Below are the code and all the weights of a small trained network. Each question names an input and a class and asks about switching units off, where a switched-off unit gives its printed mean instead of its output.

import numpy as np


def w(rows, s, z=0):
    codes = np.array(rows[::2]) - 128.0
    scale = np.full(codes.shape[1], s)
    scale[-1] = z or s
    return codes * scale


def norm(h):
    return h / np.sqrt((h * h).mean(-1, keepdims=True) + 1e-5)


def f(y):
    return np.maximum(y, 0)


def log_softmax(a):
    a = a - a.max(-1, keepdims=True)
    return a - np.log(np.exp(a).sum(-1, keepdims=True))


def net(x, mask):
    res = np.array(x, float).reshape(1, 6) / 4 @ E
    u = 0
    for l in range(3):
        y = f(norm(res) @ A[l][:, :-1].T + A[l][:, -1])
        res = res + np.where(mask[u : u + 10], y, B[l][:, -1]) @ B[l][:, :-1]
        u += 10
    return log_softmax(norm(res)[-1] @ U[:, :-1].T + U[:, -1])


A, B = {}, {}
E = w([
[15,27,178,147],'x0',
[134,46,69,28],'x1',
[164,15,143,179],'x2',
[119,117,97,105],'x3',
[66,150,2,183],'x4',
[67,181,168,229],'x5',
],0.0064)
A[0] = w([
[86,80,130,85,178],'0.n1',
[105,170,17,156,98],'0.n2',
[116,188,223,3,125],'0.n3',
[111,75,104,227,34],'0.n4',
[209,65,166,207,128],'0.n5',
[102,175,202,239,187],'0.n6',
[140,108,90,219,3],'0.n7',
[28,168,181,201,39],'0.n8',
[98,15,97,102,70],'0.n9',
[75,53,99,121,83],'0.n10',
],0.019,0.0045)
B[0] = w([
[162,67,109,143,191],'0.n1',
[169,219,40,114,231],'0.n2',
[144,34,174,58,237],'0.n3',
[150,80,208,181,185],'0.n4',
[106,155,232,63,202],'0.n5',
[28,176,171,151,250],'0.n6',
[135,93,179,202,166],'0.n7',
[105,132,154,252,218],'0.n8',
[84,39,77,95,204],'0.n9',
[134,45,95,134,186],'0.n10',
],0.034,0.011)
A[1] = w([
[144,147,169,144,118],'1.n1',
[86,180,141,5,164],'1.n2',
[217,215,104,111,55],'1.n3',
[143,163,186,147,148],'1.n4',
[216,70,158,80,118],'1.n5',
[118,193,144,116,2],'1.n6',
[201,119,140,141,62],'1.n7',
[98,151,111,124,79],'1.n8',
[155,140,142,113,91],'1.n9',
[223,114,130,80,129],'1.n10',
],0.021,0.0046)
B[1] = w([
[94,146,128,97,168],'1.n1',
[172,131,122,47,219],'1.n2',
[254,130,158,143,197],'1.n3',
[77,151,119,71,196],'1.n4',
[74,76,60,143,255],'1.n5',
[92,103,74,135,154],'1.n6',
[107,125,86,152,138],'1.n7',
[128,134,104,128,144],'1.n8',
[121,122,120,109,140],'1.n9',
[116,88,69,142,211],'1.n10',
],0.038,0.0098)
A[2] = w([
[190,133,214,119,55],'2.n1',
[214,179,134,143,3],'2.n2',
[198,105,193,135,62],'2.n3',
[163,128,157,126,62],'2.n4',
[82,254,84,50,186],'2.n5',
[166,117,158,119,50],'2.n6',
[157,137,163,110,98],'2.n7',
[162,161,187,98,88],'2.n8',
[69,184,74,108,56],'2.n9',
[151,135,136,115,23],'2.n10',
],0.015,0.0031)
B[2] = w([
[106,135,104,44,158],'2.n1',
[236,100,183,76,202],'2.n2',
[76,90,99,90,152],'2.n3',
[138,97,129,116,139],'2.n4',
[174,251,15,99,255],'2.n5',
[96,114,127,111,139],'2.n6',
[155,131,137,95,150],'2.n7',
[191,124,164,83,170],'2.n8',
[83,134,23,98,177],'2.n9',
[157,116,118,115,137],'2.n10',
],0.017,0.0045)
U = w([
[91,211,82,205,145],'0',
[149,2,84,65,178],'1',
[42,133,247,186,155],'2',
[158,150,176,140,4],'3',
[244,193,85,123,124],'4',
[135,84,149,209,27],'5',
[97,175,201,18,135],'6',
],0.017,0.014)

Each question gives the input, the list of numbers given to net, and the class t.
The units are the neurons (one row each of A and B). Each row of codes is followed by its name. A weight is (code - 128) times the scale printed after its matrix; where a second scale follows, it is the last column's (A, B and U).
mask holds one flag per neuron, layer by layer. A switched-off neuron (its flag False) gives its mean, the last column of its row in B, instead of its output. The means were averaged over made-up inputs and are rounded, as every weight is.
A unit's drop is (log p(t) with every unit on - log p(t) with that unit switched off) / (log p(t) with every unit on - log p(t) with every unit switched off).
The circuit of an input: a set's keep is (log p(t) with only the set's units on - log p(t) with every unit switched off) / (log p(t) with every unit on - log p(t) with every unit switched off). Starting from the 12 units with the biggest drops (on a tie, the unit counted first), units are removed one at a time, each time the one whose removal leaves the highest keep (on an exact tie, the one counted first), for as long as the keep stays at least 0.8.
circuit, biggest first: the units of the circuit, biggest drop first
k most important neurons: the k neurons with the biggest drops, biggest first
top k neurons in layer l: the k neurons of layer l with the biggest drops, biggest first
drop of u: that unit's drop, to one decimal
input [-4,-7,5,-2,-2,-8], class 6: circuit, biggest first	(0.n5)
input [1,1,-4,3,8,4], class 0: top 2 neurons in layer 0	(0.n8 0.n3)
input [-8,-6,-4,3,0,4], class 0: circuit, biggest first	(0.n6 0.n5)
input [1,-2,-4,-6,4,-2], class 0: top 2 neurons in layer 0	(0.n8 0.n6)
input [-8,4,8,8,8,-2], class 4: circuit, biggest first	(0.n2 0.n3)
input [-5,-8,3,8,4,-1], class 0: top 2 neurons in layer 0	(0.n6 0.n7)
input [6,-7,-7,-2,-3,8], class 2: top 2 neurons in layer 0	(0.n8 0.n2)
input [-1,-5,2,-2,8,4], class 2: 3 most important neurons	(0.n4 0.n7 0.n8)
input [-8,5,-2,1,2,-8], class 4: 2 most important neurons	(0.n9 1.n3)
input [6,-6,4,-2,-4,-3], class 6: top 2 neurons in layer 0	(0.n5 0.n7)
input [-4,-4,-8,-4,8,3], class 0: top 2 neurons in layer 0	(0.n6 0.n8)
input [-1,-2,0,7,7,3], class 0: top 2 neurons in layer 0	(0.n2 0.n8)
input [-5,-2,7,4,7,1], class 4: drop of 1.n3	0.1
input [2,-5,-8,-8,-7,6], class 2: circuit, biggest first	(0.n8)
input [-3,0,-3,-3,-6,7], class 6: drop of 0.n1	0.2
input [-6,3,-6,3,2,1], class 4: drop of 0.n2	0.2
